kelu: [135 174 112 106  98 136 149 103]
vepaz: [106 193 128  82 110 137 152 117]
Desos: [106 193  71 121  78 113 130 149]
Nor: [107 192 111 113 110 119 141 118]
Meb: [109 183 122 137 105  91 141 135]
maba: [100 132 108  98 108 119 125 140]
meki: [ 63 183  56 175 143 155 112  88]
sepa: [121 167 121  96 116 144 150 106]
pab: [102 164 115  78 113 121 115 125]
Nas: [116 133  85  90 122 129  89 107]
asked: [106 193 128  82 110 137 152 117]
vepaz
asked: [121  78 113]
Desos
asked: [128  82 110 137 152]
vepaz
places Nor: [113]
3

tete: [170 102 127 119 126]
kizuz: [ 30 153 149 130 126]
nuti: [114 117 112 114 177]
sem: [112 125 119 122 118]
zinid: [112 131 112 114 112]
suren: [178 143 153 150 178]
rovum: [208 117 145 137 156]
Sepu: [125 135 135 125 136]
maf: [178  30 153 150 161]
asked: [ 30 153 150]
maf
places suren: [178]
0 4
asked: [125 119 122]
sem
places Sepu: [125]
0 3
asked: [135 125 136]
Sepu

zepez: [ 94 140 137 106 119 167 149  93 127 104 143 143 100 102 136 101  95]
tuv: [122 138 123 122 136  95 152  85 139  90 135 157  79 117 136 109 147]
kodud: [129  99 140 139 129  92 124 147 133 166 129 129 173 130 166 136 166]
vake: [ 89 149 101 103 170 155 103 103 101  97  79 162  97 105 101 103 145]
Dipab: [147 122 144 116 114 176 108 158 123 173 133 113 169 130 146 142  89]
vuvit: [132 132 146  99 111 112 154  86 128 128 133 204 125  83 139 148 114]
zuto: [170  93 148 148  90 103 153 136 154 157 148  93 149 100 105 148 114]
places zuto: [148]
2 3 10 15
places kodud: [129]
0 4 10 11
places zuto: [93]
1 11
places vake: [103]
3 6 7 15
asked: [170  93 148 148  90 103 153 136 154 157 148  93 149 100 105 148 114]
zuto
places vake: [101]
2 8 14

romo: [176 149 130 141 116 100 125 136 157  91 127 104 140 169 101  99 140  96
 104 157 126 112  93 153 101 160 199 140 109]
kuze: [153 162 132 123 113 126 109 150 147 152 135 182 144 197 167 125 123 128
  98 144 107 158 100 185  88 181 151 161  75]
pofe: [135 154 141 115 157 151 109  72 135 162 142 181 144 159 180 145 107 150
 136 128 124 156 147 178 111 160 109 157 101]
zufi: [112 153  82 140 103 119 156 146  97 115 112 101  83 139 101 124 103 117
 148  91 103 109 144 136 148 140 106 152 151]
Veb: [ 99 113 141 126 128 122 128 174 116 154 132 150 178  99 152 134 141 142
  87 129 108 133  73 124 112 120 108 137 125]
debo: [157 151 108 139 136  98 126  94 153 101 121 121 130 211 121  94 141  89
 108 145 107 119 115 210  93 203 186 164  92]
bisa: [123  98 169 102 115 153  90 104 155 154 151 162 178  99 157 158 101 166
 128 161 161 157 128 113 124  95 129  94 115]
loz: [144 113 139 119 142 133 114  90 149 117 139 131 133 115 137 144 108 137
 133 150 162 133 168 124 122 112 137 100 117]
tav: [137 161  98 141 118 131 150  93 107 100 109 103  89  93 110 116 136 105
 158 112 116  96 149 142 149 153 128 142 140]
Melu: [134 123 159 140 126 126 117 173 121 132 128 127 146 139 132 110 149 112
  77 139 110 116  58 139 109 137 156 144 116]
lipi: [134 123 139 140 126 106 117 173 121 132 128 127 146 139 132 110 149 112
  77 139 110 116  58 139 109 137 156 144 116]
places zufi: [103]
4 16 20
places tav: [149]
22 24
places bisa: [95]
25
places loz: [133]
5 12 18 21
asked: [157 151 109]
pofe
asked: [168 124 122]
loz
asked: [123  98 169 102 115 153  90 104 155 154 151 162 178  99 157 158 101 166
 128 161 161 157 128 113 124  95 129  94 115]
bisa

Fupef: [174 102  92 100 202 190]
demuv: [177  71 197 127  79  74]
Pupo: [ 68  98 157  98 157 173]
Muz: [ 97 186 100 174 121 133]
piti: [191 102 102  92 102  85]
places Pupo: [98]
1 3
asked: [102 102  92 102]
piti
asked: [ 68  98 157  98 157 173]
Pupo
asked: [127  79]
demuv
places piti: [102]
1 2 4

pize: [151 208 122 157 180]
meni: [151 131 113 170 180]
siz: [151 151 152 122  99]
asked: [151 152 122]
siz
places siz: [152]
2
asked: [151 208 122]
pize

